Here is a tiny trained network, its code and every weight. The questions are about switching its units off for an input and a target symbol, where a switched-off unit gives its printed mean instead of its output.

import numpy as np


def w(rows, s, z=0):
    codes = np.array(rows[::2]) - 128.0
    scale = np.full(codes.shape[1], s)
    scale[-1] = z or s
    return codes * scale


def f(y):
    return y / 2 * (1 + np.tanh(0.7978845608 * (y + 0.044715 * y**3)))


def softmax(a):
    e = np.exp(a - a.max(-1, keepdims=True))
    return e / e.sum(-1, keepdims=True)


def log_softmax(a):
    a = a - a.max(-1, keepdims=True)
    return a - np.log(np.exp(a).sum(-1, keepdims=True))


def net(x, mask):
    ids = ['Φβηπτω'.index(c) for c in x.split()]
    T = len(ids)
    res = E[ids] + P[:T]
    u = 0
    for l in range(2):
        r = res
        for j in range(2):
            rows = slice(4 * j, 4 * j + 4)
            q, k, v = (r @ M[l][rows].T for M in (Q, K, V))
            z = softmax(np.where(np.tri(T) > 0, q @ k.T / 4**0.5, -1e9)) @ v
            o = O[l][rows]
            res = res + np.where(mask[u + j], z, o[:, -1]) @ o[:, :-1]
        u += 2
        y = f(res @ A[l][:, :-1].T + A[l][:, -1])
        res = res + np.where(mask[u : u + 4], y, B[l][:, -1]) @ B[l][:, :-1]
        u += 4
    return log_softmax(res[-1] @ U[:, :-1].T + U[:, -1])


Q, K, V, O, A, B = {}, {}, {}, {}, {}, {}
E = w([
[74,86,167],'Φ',
[118,114,184],'β',
[103,108,147],'η',
[53,75,183],'π',
[171,253,97],'τ',
[52,28,143],'ω',
],0.017)
P = w([
[158,125,161],'0',
[44,177,124],'1',
[159,195,98],'2',
[209,78,176],'3',
[66,152,95],'4',
[158,187,106],'5',
[223,64,180],'6',
[63,123,66],'7',
[158,184,111],'8',
[232,67,183],'9',
[66,108,53],'10',
[160,185,120],'11',
[246,76,178],'12',
],0.014)
Q[0] = w([
[105,107,100],'L0H1',
[115,176,74],'L0H1',
[183,63,99],'L0H1',
[182,158,2],'L0H1',
[76,106,166],'L0H2',
[125,175,58],'L0H2',
[105,149,201],'L0H2',
[113,46,175],'L0H2',
],0.015)
K[0] = w([
[120,120,152],'L0H1',
[138,159,111],'L0H1',
[140,101,162],'L0H1',
[152,198,138],'L0H1',
[90,4,119],'L0H2',
[178,174,74],'L0H2',
[126,93,171],'L0H2',
[83,123,178],'L0H2',
],0.016)
V[0] = w([
[140,91,174],'L0H1',
[104,132,77],'L0H1',
[165,145,161],'L0H1',
[138,130,86],'L0H1',
[87,121,197],'L0H2',
[137,144,7],'L0H2',
[76,133,83],'L0H2',
[148,179,169],'L0H2',
],0.011)
O[0] = w([
[179,94,187,184],'L0H1',
[99,68,182,106],'L0H1',
[76,157,121,105],'L0H1',
[113,128,76,82],'L0H1',
[119,199,79,244],'L0H2',
[38,18,254,2],'L0H2',
[77,158,159,154],'L0H2',
[240,31,50,96],'L0H2',
],0.0044,0.0055)
A[0] = w([
[88,46,2,214],'L0N1',
[93,84,129,254],'L0N2',
[198,25,157,206],'L0N3',
[24,206,77,124],'L0N4',
],0.0092,0.0044)
B[0] = w([
[2,165,100,184],'L0N1',
[123,98,23,193],'L0N2',
[58,74,128,204],'L0N3',
[81,174,198,253],'L0N4',
],0.0096,0.0055)
Q[1] = w([
[145,21,110],'L1H1',
[99,218,31],'L1H1',
[3,165,177],'L1H1',
[207,133,142],'L1H1',
[107,198,127],'L1H2',
[125,104,73],'L1H2',
[134,171,73],'L1H2',
[127,37,67],'L1H2',
],0.008)
K[1] = w([
[137,199,137],'L1H1',
[104,64,151],'L1H1',
[83,122,74],'L1H1',
[148,124,153],'L1H1',
[142,64,126],'L1H2',
[158,142,98],'L1H2',
[103,180,118],'L1H2',
[90,2,107],'L1H2',
],0.013)
V[1] = w([
[156,141,2],'L1H1',
[214,112,197],'L1H1',
[170,106,116],'L1H1',
[143,97,189],'L1H1',
[114,55,100],'L1H2',
[50,229,73],'L1H2',
[211,159,58],'L1H2',
[253,56,198],'L1H2',
],0.0076)
O[1] = w([
[153,162,108,106],'L1H1',
[134,130,173,2],'L1H1',
[101,102,124,62],'L1H1',
[138,72,112,89],'L1H1',
[133,133,2,94],'L1H2',
[118,104,86,218],'L1H2',
[138,189,122,90],'L1H2',
[162,145,162,29],'L1H2',
],0.0081,0.0084)
A[1] = w([
[22,65,79,18],'L1N1',
[254,100,199,2],'L1N2',
[84,161,171,95],'L1N3',
[139,200,42,65],'L1N4',
],0.0095,0.0045)
B[1] = w([
[174,154,119,248],'L1N1',
[12,99,201,144],'L1N2',
[173,67,247,168],'L1N3',
[58,156,150,162],'L1N4',
],0.011)
U = w([
[2,31,209,100],'Φ',
[215,214,111,134],'β',
[93,203,162,55],'η',
[95,204,93,64],'π',
[146,42,35,255],'τ',
[207,207,88,123],'ω',
],0.0088,0.0039)

Each question gives the input, a string of symbols that net reads in full, and the target symbol t.
The units are the heads (4 rows each of Q, K, V and O) and the neurons (one row each of A and B). Each row of codes is followed by its name. A weight is (code - 128) times the scale printed after its matrix; where a second scale follows, it is the last column's (O, A, B and U).
mask holds one flag per unit, layer by layer, with each layer's heads first. A switched-off unit (its flag False) gives its mean, the last column of its rows in O or B, instead of its output. The means were averaged over made-up inputs and are rounded, as every weight is.
A unit's drop is (log p(t) with every unit on - log p(t) with that unit switched off) / (log p(t) with every unit on - log p(t) with every unit switched off).
The circuit of an input: a set's keep is (log p(t) with only the set's units on - log p(t) with every unit switched off) / (log p(t) with every unit on - log p(t) with every unit switched off). Starting from all 12 units, units are removed one at a time, each time the one whose removal leaves the highest keep (on an exact tie, the one counted first), for as long as the keep stays at least 0.8.
units of the circuit, in order: the units of the circuit, biggest drop first
unit that matters most: the unit with the biggest drop
k most important neurons: the k neurons with the biggest drops, biggest first
top k neurons in layer l: the k neurons of layer l with the biggest drops, biggest first
drop when u is switched off: that unit's drop, to one decimal
input ω τ Φ η τ ω ω η τ τ τ ω Φ, target τ: 2 most important neurons => L0N3, L0N4
input η τ Φ ω ω, target η: top 2 neurons in layer 0 => L0N4, L0N1
input τ τ π τ η ω τ, target τ: units of the circuit, in order => L0H2, L0N3
input β ω Φ β ω η Φ η, target η: 2 most important neurons => L0N4, L1N1
input π ω η Φ Φ ω η π ω ω η, target π: units of the circuit, in order => L1N1, L0N1
input η π ω β ω, target η: unit that matters most => L1N1
input τ ω τ η Φ η ω β ω π Φ, target η: 4 most important neurons => L1N1, L0N4, L0N1, L1N3
input β Φ β β τ η β η, target η: top 3 neurons in layer 1 => L1N4, L1N3, L1N1
input ω ω τ β π ω η π π π, target τ: top 2 neurons in layer 0 => L0N4, L0N2
input ω β ω η τ Φ η β Φ η β β η, target Φ: units of the circuit, in order => L0N1, L1N2, L1N1
input η β ω η η π τ Φ η ω π, target η: 3 most important neurons => L1N1, L0N4, L0N1
input η β τ π τ ω Φ β Φ π β, target π: units of the circuit, in order => L0H2, L0N1
input ω π η, target τ: units of the circuit, in order => L0H2, L1H2, L0N4
input ω Φ ω τ ω Φ ω η η, target τ: units of the circuit, in order => L0H2, L0N4, L1H2
input Φ τ ω ω τ π τ, target τ: 2 most important neurons => L0N3, L0N4
input π τ β ω η β τ β η Φ η, target π: top neuron in layer 1 => L1N1
input π ω Φ τ ω Φ β τ, target η: top 3 neurons in layer 1 => L1N4, L1N3, L1N1
input β Φ Φ β τ π τ Φ β β β, target π: top 2 neurons in layer 0 => L0N1, L0N2
input π τ ω π τ Φ ω η β τ, target Φ: top 2 neurons in layer 0 => L0N2, L0N1
input π Φ η Φ τ τ ω Φ ω β ω, target π: unit that matters most => L1N1
input ω π Φ π ω η τ η β ω τ, target η: 2 most important neurons => L0N4, L0N1
input ω β Φ π Φ ω τ ω β β π β β, target Φ: 4 most important neurons => L0N2, L1N2, L0N1, L1N1
input η τ τ η π ω Φ τ π ω π, target π: 3 most important neurons => L1N1, L0N2, L0N1
input ω π η τ η ω τ ω Φ β π, target η: 3 most important neurons => L1N1, L0N4, L0N2
input π ω π η η η η ω ω π π τ ω, target τ: drop when L0N2 is switched off => 0.1
